Below is a small trained network, with its code and all its weights. Each question gives an input and a class and asks what happens when units are switched off, that is, made to give their printed mean instead of their output.

import numpy as np


def w(rows, s, z=0):
    codes = np.array(rows[::2]) - 128.0
    scale = np.full(codes.shape[1], s)
    scale[-1] = z or s
    return codes * scale


def f(y):
    return y / 2 * (1 + np.tanh(0.7978845608 * (y + 0.044715 * y**3)))


def log_softmax(a):
    a = a - a.max(-1, keepdims=True)
    return a - np.log(np.exp(a).sum(-1, keepdims=True))


def net(x, mask):
    res = np.array(x, float).reshape(1, 7) / 4 @ E
    y = f(res @ A[0][:, :-1].T + A[0][:, -1])
    res = res + np.where(mask, y, B[0][:, -1]) @ B[0][:, :-1]
    return log_softmax(res[-1] @ U[:, :-1].T + U[:, -1])


A, B = {}, {}
E = w([
[119,98,135,114,119],'x0',
[115,83,153,94,103],'x1',
[103,79,153,96,94],'x2',
[195,160,139,107,170],'x3',
[199,145,62,80,2],'x4',
[116,136,114,148,125],'x5',
[202,83,218,237,63],'x6',
],0.0069)
A[0] = w([
[86,138,99,67,154,82],'neuron 0',
[163,129,56,108,50,90],'neuron 1',
[189,134,84,99,82,121],'neuron 2',
[171,70,139,192,106,91],'neuron 3',
[168,81,159,166,123,106],'neuron 4',
[119,135,94,35,183,85],'neuron 5',
[59,97,196,153,199,88],'neuron 6',
[182,76,158,208,124,83],'neuron 7',
[255,227,111,135,172,254],'neuron 8',
[128,138,144,70,67,194],'neuron 9',
[125,124,82,80,167,118],'neuron 10',
[167,139,79,114,78,102],'neuron 11',
[184,130,182,167,116,109],'neuron 12',
[130,176,61,74,168,168],'neuron 13',
],0.0097,0.0099)
B[0] = w([
[192,158,37,67,83,148],'neuron 0',
[213,173,195,89,225,165],'neuron 1',
[181,132,200,168,192,164],'neuron 2',
[151,192,78,91,111,150],'neuron 3',
[136,98,52,49,123,145],'neuron 4',
[162,163,33,45,74,163],'neuron 5',
[226,169,129,125,185,169],'neuron 6',
[171,193,140,68,69,156],'neuron 7',
[61,79,152,173,108,251],'neuron 8',
[48,93,167,167,162,191],'neuron 9',
[143,160,89,163,91,154],'neuron 10',
[188,172,155,138,237,151],'neuron 11',
[213,128,38,103,2,151],'neuron 12',
[95,104,130,76,100,200],'neuron 13',
],0.0075,0.011)
U = w([
[113,170,73,73,25,16],'0',
[158,144,169,114,254,3],'1',
[47,77,146,126,105,244],'2',
[47,69,137,132,97,218],'3',
[59,41,123,132,108,176],'4',
],0.0099,0.0046)

Each question gives the input, the list of numbers given to net, and the class t.
The units are the neurons (one row each of A and B). Each row of codes is followed by its name. A weight is (code - 128) times the scale printed after its matrix; where a second scale follows, it is the last column's (A, B and U).
mask holds one flag per neuron, in row order. A switched-off neuron (its flag False) gives its mean, the last column of its row in B, instead of its output. The means were averaged over made-up inputs and are rounded, as every weight is.
A unit's drop is (log p(t) with every unit on - log p(t) with that unit switched off) / (log p(t) with every unit on - log p(t) with every unit switched off).
The circuit of an input: a set's keep is (log p(t) with only the set's units on - log p(t) with every unit switched off) / (log p(t) with every unit on - log p(t) with every unit switched off). Starting from the 12 units with the biggest drops (on a tie, the unit counted first), units are removed one at a time, each time the one whose removal leaves the highest keep (on an exact tie, the one counted first), for as long as the keep stays at least 0.8.
circuit, biggest first: the units of the circuit, biggest drop first
unit that matters most: the unit with the biggest drop
k most important neurons: the k neurons with the biggest drops, biggest first
drop of u: that unit's drop, to one decimal
input [-8,-3,0,-5,8,-7,-6], class 1: circuit, biggest first -> [neuron 1; neuron 11]
input [-3,-3,1,1,8,-4,7], class 1: circuit, biggest first -> [neuron 1; neuron 2]
input [3,-7,1,2,-1,-5,5], class 0: unit that matters most -> neuron 12
input [-6,-5,-5,-4,-4,8,7], class 0: circuit, biggest first -> [neuron 7; neuron 12]
input [-8,-5,0,2,8,-2,0], class 1: circuit, biggest first -> [neuron 1; neuron 2]
input [6,1,-2,6,4,4,7], class 0: 2 most important neurons -> [neuron 12; neuron 7]
input [1,-7,2,-4,1,-3,-8], class 0: 2 most important neurons -> [neuron 5; neuron 0]
input [-7,-6,4,8,-7,-6,6], class 4: 2 most important neurons -> [neuron 8; neuron 12]
input [-6,3,2,5,1,-3,-8], class 0: 2 most important neurons -> [neuron 5; neuron 0]
input [-3,2,1,1,-1,6,-6], class 0: circuit, biggest first -> [neuron 5; neuron 0]
input [1,-5,7,4,5,-5,8], class 0: 4 most important neurons -> [neuron 12; neuron 7; neuron 3; neuron 4]
input [3,-7,-2,-8,-8,3,-5], class 1: 2 most important neurons -> [neuron 6; neuron 8]
input [-6,-5,3,-2,1,-6,8], class 0: circuit, biggest first -> [neuron 12; neuron 7]
input [1,6,2,-5,-8,5,-1], class 1: circuit, biggest first -> [neuron 6]
input [0,0,-7,6,-3,-6,6], class 3: 2 most important neurons -> [neuron 8; neuron 5]
input [-7,-8,-6,8,5,3,-5], class 4: 2 most important neurons -> [neuron 8; neuron 13]
input [3,-5,-1,0,8,-6,4], class 1: 3 most important neurons -> [neuron 1; neuron 11; neuron 2]
input [-4,-6,5,-6,7,5,4], class 1: 2 most important neurons -> [neuron 1; neuron 11]
input [0,3,2,4,8,-3,6], class 1: 3 most important neurons -> [neuron 1; neuron 2; neuron 11]
input [-8,-1,-6,8,-1,7,8], class 0: circuit, biggest first -> [neuron 12]
input [4,-6,-2,8,1,-5,0], class 4: drop of neuron 8 -> 0.2
input [2,-8,-4,8,1,2,-2], class 4: drop of neuron 8 -> 0.2
